X = [  6   3  -6 -33   9 -12 -14]
X[-7]: 6
X[3]: -33
X[-2]: -12

x =
[[  3 -25  -1  -8   0   8   3  -4   0]
 [  2   8 -13  12   1   5  -3   6   6]
 [  6   6   0   0   5 -14   0  -5  -1]
 [  1  -3   2   6  -2  -7   1  -1  -1]
 [ -2  -3  -5  -1  -6  17   1  15   6]
 [  0 -10  -3   0  -6 -12   1   0   1]]
x[-6, -9] = 3
x[-3, 1] = -3
x[1] = [2, 8, -13, 12, 1, 5, -3, 6, 6]
x[-4, 7] = -5
x[:, -1] = [0, 6, -1, -1, 6, 1]
x[5, 5] = -12
x[-6] = [3, -25, -1, -8, 0, 8, 3, -4, 0]
x[-5, -8] = 8
x[:, 1] = [-25, 8, 6, -3, -3, -10]
x[1, -1] = 6
x[3] = [1, -3, 2, 6, -2, -7, 1, -1, -1]
x[:, -7] = [-1, -13, 0, 2, -5, -3]
x[0, 1] = -25
x[-5, -5] = 1
x[-1] = [0, -10, -3, 0, -6, -12, 1, 0, 1]
x[2] = [6, 6, 0, 0, 5, -14, 0, -5, -1]
x[1, 0] = 2
x[-2, 0] = -2
x[-1, 3] = 0
x[:, 6] = [3, -3, 0, 1, 1, 1]
x[:, 4] = [0, 1, 5, -2, -6, -6]
x[:, -9] = [3, 2, 6, 1, -2, 0]

grid = -513    53    62   271   730   113   375   134   279   -96    99   137   130   895  -210  -352
grid[0]	-513
grid[3]	271
grid[12]	130
grid[11]	137
grid[6]	375
grid[5]	113

data =
213  403  631  473  513  517
217  472  620  599  527  573
701  652  468  500  646  795
698  565  521  538  515  317
657  572  536  508  556  622
517  466  566  441  609  749
364  527  516  448  542  445
428  664  496  405  408  553
368  587  473  480  577  238
790  612  558  775  407  553
496  613  583  655  560  362
data[-11, 0]	213
data[6, 2]	516
data[-2, -6]	790
data[-9, -2]	646
data[3, -3]	538
data[-5, -1]	445
data[-7, 0]	657
data[-8]	[698, 565, 521, 538, 515, 317]
data[8, 3]	480
data[-8, -5]	565
data[-11, -2]	513
data[-6, 4]	609
data[-3, 0]	368
data[4, -2]	556
data[:, 5]	[517, 573, 795, 317, 622, 749, 445, 553, 238, 553, 362]
data[4, -5]	572
data[-1, 5]	362
data[9, 1]	612
data[1, -1]	573
data[7, -1]	553
data[-9, 2]	468
data[:, 0]	[213, 217, 701, 698, 657, 517, 364, 428, 368, 790, 496]

A = [-2  0 -8 22 20 28  1  0  0  5 -8 -9  1]
A[0] => -2
A[-9] => 20
A[-2] => -9
A[-8] => 28

W =
0.018,0.185,-0.101,-0.136,0.067,-0.095,-0.136,0.156
0.136,0.197,-0.182,-0.026,0.172,0.065,-0.020,0.178
W[0, 0] => 0.018
W[:, 2] => [-0.101, -0.182]
W[1, 1] => 0.197
W[0, 3] => -0.136
W[1, 0] => 0.136
W[1, 7] => 0.178
W[1] => [0.136, 0.197, -0.182, -0.026, 0.172, 0.065, -0.020, 0.178]
W[:, 1] => [0.185, 0.197]
W[:, 5] => [-0.095, 0.065]
W[0, 1] => 0.185

B =
[[-0.1 -0.3 -0.4 -0.3 -0.3 -0.1 -0.4 -0.3  0.4 -0.1 -0.4]
 [-1.1 -1.6 -1.2 -0.9 -1.1 -1.9 -0.9 -0.8 -0.3 -1.6 -0.6]
 [ 0.0 -0.9 -0.8 -0.1 -0.8 -0.8 -0.2 -0.1  1.0 -0.9  0.0]
 [-1.2 -1.4 -1.1 -1.1 -1.0 -1.4 -0.9 -1.0 -1.6 -1.4 -1.2]
 [-0.4 -0.6 -0.7 -0.5 -0.6 -0.7 -0.6 -0.6  1.8 -0.6  0.3]
 [ 0.1 -0.6 -0.6 -0.2 -0.5 -0.6 -0.4 -0.3 -0.4 -0.6 -0.3]
 [-0.4 -1.3 -1.1 -0.5 -0.9 -1.4 -0.6 -0.6  0.7 -1.3 -0.1]
 [-0.1 -0.4 -0.5 -0.1 -0.5 -0.4 -0.4 -0.3  0.0 -0.5 -0.3]
 [ 0.2  0.3  0.2  0.1 -0.1  0.5 -0.3 -0.1 -1.0  0.5 -0.7]
 [ 0.1 -0.8 -0.7 -0.2 -0.8 -0.8 -0.3 -0.2  0.6 -0.7 -0.2]
 [-1.2 -1.5 -1.2 -1.0 -1.0 -1.6 -0.9 -0.9  0.2 -1.6 -0.1]
 [ 0.3 -1.0 -0.9  0.1 -0.7 -1.1 -0.3 -0.2 -1.6 -1.0 -1.0]]
B[0, 0] = -0.1
B[7] = [-0.1, -0.4, -0.5, -0.1, -0.5, -0.4, -0.4, -0.3, 0.0, -0.5, -0.3]
B[1] = [-1.1, -1.6, -1.2, -0.9, -1.1, -1.9, -0.9, -0.8, -0.3, -1.6, -0.6]
B[0, 5] = -0.1
B[:, 6] = [-0.4, -0.9, -0.2, -0.9, -0.6, -0.4, -0.6, -0.4, -0.3, -0.3, -0.9, -0.3]
B[10, 3] = -1.0
B[5, 7] = -0.3
B[3, 7] = -1.0
B[0, 6] = -0.4
B[4, 3] = -0.5
B[8] = [0.2, 0.3, 0.2, 0.1, -0.1, 0.5, -0.3, -0.1, -1.0, 0.5, -0.7]
B[0, 2] = -0.4
B[8, 5] = 0.5
B[4, 1] = -0.6
B[10, 1] = -1.5
B[8, 1] = 0.3
B[4, 9] = -0.6
B[:, 8] = [0.4, -0.3, 1.0, -1.6, 1.8, -0.4, 0.7, 0.0, -1.0, 0.6, 0.2, -1.6]
B[8, 9] = 0.5
B[11, 10] = -1.0
B[0, 1] = -0.3
B[4, 10] = 0.3
B[7, 10] = -0.3
B[5, 9] = -0.6
B[5, 2] = -0.6
B[11] = [0.3, -1.0, -0.9, 0.1, -0.7, -1.1, -0.3, -0.2, -1.6, -1.0, -1.0]
B[9, 7] = -0.2
B[0, 7] = -0.3
B[2, 3] = -0.1
B[2, 0] = 0.0
B[8, 2] = 0.2
B[:, 1] = [-0.3, -1.6, -0.9, -1.4, -0.6, -0.6, -1.3, -0.4, 0.3, -0.8, -1.5, -1.0]
B[5, 10] = -0.3
B[10, 7] = -0.9
B[0, 4] = -0.3
B[0, 8] = 0.4
B[8, 7] = -0.1

m = [ -9   9   4   0  -7   7 -30   9   4 -15   1]
m[0]: -9
m[6]: -30
m[9]: -15
m[1]: 9
